Below is a small trained network, with its code and all its weights. Each question gives an input and a class and asks what happens when units are switched off, that is, made to give their printed mean instead of their output.

import numpy as np


def w(rows, s, z=0):
    codes = np.array(rows[::2]) - 128.0
    scale = np.full(codes.shape[1], s)
    scale[-1] = z or s
    return codes * scale


def f(y):
    return np.maximum(y, 0)


def log_softmax(a):
    a = a - a.max(-1, keepdims=True)
    return a - np.log(np.exp(a).sum(-1, keepdims=True))


def net(x, mask):
    res = np.array(x, float).reshape(1, 7) / 4 @ E
    y = f(res @ A[0][:, :-1].T + A[0][:, -1])
    res = res + np.where(mask, y, B[0][:, -1]) @ B[0][:, :-1]
    return log_softmax(res[-1] @ U[:, :-1].T + U[:, -1])


A, B = {}, {}
E = w([
[153,132,177,115,26,199,117,180,244,172],'x0',
[215,180,181,133,166,85,114,101,245,127],'x1',
[131,140,124,95,164,179,17,63,164,137],'x2',
[163,61,104,56,130,158,69,136,166,50],'x3',
[88,195,19,184,126,106,168,164,213,91],'x4',
[137,102,88,43,104,1,11,171,126,69],'x5',
[161,167,152,35,174,85,177,243,109,183],'x6',
],0.008)
A[0] = w([
[125,124,162,91,140,95,58,173,170,118,170],'n0',
[126,104,160,205,123,133,114,92,167,132,136],'n1',
[100,116,99,153,137,137,137,62,72,118,206],'n2',
[160,82,86,146,103,118,84,124,178,79,134],'n3',
[115,161,93,164,212,93,173,122,30,114,113],'n4',
[79,93,96,107,2,158,174,157,117,174,193],'n5',
[203,161,48,93,158,124,84,236,174,94,209],'n6',
[87,86,129,216,121,150,119,88,97,162,184],'n7',
[86,105,155,119,156,172,173,213,75,199,252],'n8',
[102,188,119,110,157,39,150,232,151,177,185],'n9',
[141,67,182,56,150,150,79,106,192,74,190],'n10',
[178,196,98,100,153,40,165,150,112,120,241],'n11',
[126,185,66,201,139,162,188,102,148,177,165],'n12',
[133,128,243,152,93,174,150,181,83,232,221],'n13',
[86,143,68,218,102,69,56,103,126,92,168],'n14',
[92,110,48,143,53,161,156,127,129,117,186],'n15',
[141,52,150,52,126,122,85,105,88,134,168],'n16',
[107,92,101,167,163,83,76,104,194,49,193],'n17',
[108,188,78,143,112,103,147,238,156,149,243],'n18',
[170,143,143,121,121,70,117,222,151,141,135],'n19',
[152,62,138,130,96,166,58,57,152,96,193],'n20',
[145,144,167,116,61,130,173,161,57,248,232],'n21',
[98,145,131,113,246,99,188,171,60,147,151],'n22',
[100,137,56,124,101,149,97,22,146,36,227],'n23',
],0.0091,0.0039)
B[0] = w([
[216,68,197,95,126,104,106,155,167,157,209],'n0',
[128,154,159,195,142,121,127,50,97,151,182],'n1',
[105,126,53,147,166,115,184,48,84,176,204],'n2',
[124,55,195,66,159,171,89,119,102,79,193],'n3',
[90,80,36,165,197,65,73,126,106,180,220],'n4',
[68,150,112,136,45,183,123,218,108,147,219],'n5',
[141,50,133,60,89,96,89,126,190,148,247],'n6',
[71,180,108,158,116,121,197,78,45,67,211],'n7',
[81,159,84,144,125,118,194,247,127,225,229],'n8',
[147,136,92,40,90,39,181,161,226,64,240],'n9',
[163,72,231,100,207,237,62,151,116,195,221],'n10',
[144,153,75,34,187,14,82,91,150,84,224],'n11',
[69,138,72,222,167,88,98,112,171,39,233],'n12',
[190,254,146,174,98,151,179,212,98,120,240],'n13',
[77,135,156,104,90,123,106,33,34,65,217],'n14',
[95,76,49,159,34,163,111,159,114,66,211],'n15',
[176,146,179,118,152,151,116,152,85,180,220],'n16',
[163,87,199,146,102,123,73,17,70,94,212],'n17',
[82,145,56,32,50,82,24,153,231,17,238],'n18',
[182,165,176,72,66,77,170,143,211,99,206],'n19',
[155,69,203,151,202,179,120,90,46,194,220],'n20',
[99,211,140,125,140,151,213,233,126,129,229],'n21',
[76,171,37,78,227,72,92,207,133,230,220],'n22',
[91,29,159,144,110,201,136,6,89,105,232],'n23',
],0.0065,0.012)
U = w([
[211,28,170,102,182,214,68,109,122,189,148],'0',
[94,118,43,126,51,205,162,209,158,98,39],'1',
[142,220,102,238,178,139,144,62,187,97,124],'2',
[206,199,184,136,96,176,235,193,74,182,250],'3',
[117,70,99,179,97,165,187,30,2,66,154],'4',
[104,99,26,143,229,102,164,191,78,209,84],'5',
[203,123,100,38,118,53,149,139,188,70,80],'6',
],0.0083,0.0023)

Each question gives the input, the list of numbers given to net, and the class t.
The units are the neurons (one row each of A and B). Each row of codes is followed by its name. A weight is (code - 128) times the scale printed after its matrix; where a second scale follows, it is the last column's (A, B and U).
mask holds one flag per neuron, in row order. A switched-off neuron (its flag False) gives its mean, the last column of its row in B, instead of its output. The means were averaged over made-up inputs and are rounded, as every weight is.
A unit's drop is (log p(t) with every unit on - log p(t) with that unit switched off) / (log p(t) with every unit on - log p(t) with every unit switched off).
The circuit of an input: a set's keep is (log p(t) with only the set's units on - log p(t) with every unit switched off) / (log p(t) with every unit on - log p(t) with every unit switched off). Starting from the 12 units with the biggest drops (on a tie, the unit counted first), units are removed one at a time, each time the one whose removal leaves the highest keep (on an exact tie, the one counted first), for as long as the keep stays at least 0.8.
units of the circuit, in order: the units of the circuit, biggest drop first
top k neurons: the k neurons with the biggest drops, biggest first
drop of u: that unit's drop, to one decimal
input [3,-5,4,7,4,-4,2], class 0: top 2 neurons	(n9, n21)
input [2,6,2,0,-6,0,3], class 3: units of the circuit, in order	(n13, n18)
input [0,-2,-6,-6,2,-5,-4], class 1: units of the circuit, in order	(n5)
input [-4,5,-8,-2,-7,-8,-5], class 5: units of the circuit, in order	(n4, n23)
input [0,-4,-7,-7,4,6,0], class 6: top 2 neurons	(n11, n9)
input [2,-5,-4,-7,-2,7,1], class 1: top 2 neurons	(n5, n21)
input [-7,4,-7,0,0,0,8], class 6: top 3 neurons	(n9, n11, n19)
input [2,-6,-7,-5,-2,5,-5], class 1: top 2 neurons	(n5, n17)
input [-4,-5,6,3,-6,6,-7], class 0: top 2 neurons	(n10, n16)
input [0,-2,5,-1,-4,-6,-2], class 3: top 3 neurons	(n13, n14, n17)
input [4,4,-2,-8,2,-4,5], class 6: top 3 neurons	(n18, n9, n11)
input [2,-6,-1,7,-6,0,-6], class 0: top 3 neurons	(n10, n20, n16)
input [3,2,-1,-1,-1,-4,-2], class 3: top 2 neurons	(n18, n13)
input [2,8,-3,1,-8,-1,8], class 3: units of the circuit, in order	(n13)
input [-4,-3,5,3,-7,-4,1], class 5: drop of n16	-0.1
input [-7,-2,-2,8,-5,8,-6], class 0: drop of n10	0.1
input [-5,-7,-8,-8,2,2,-6], class 5: drop of n8	0.3
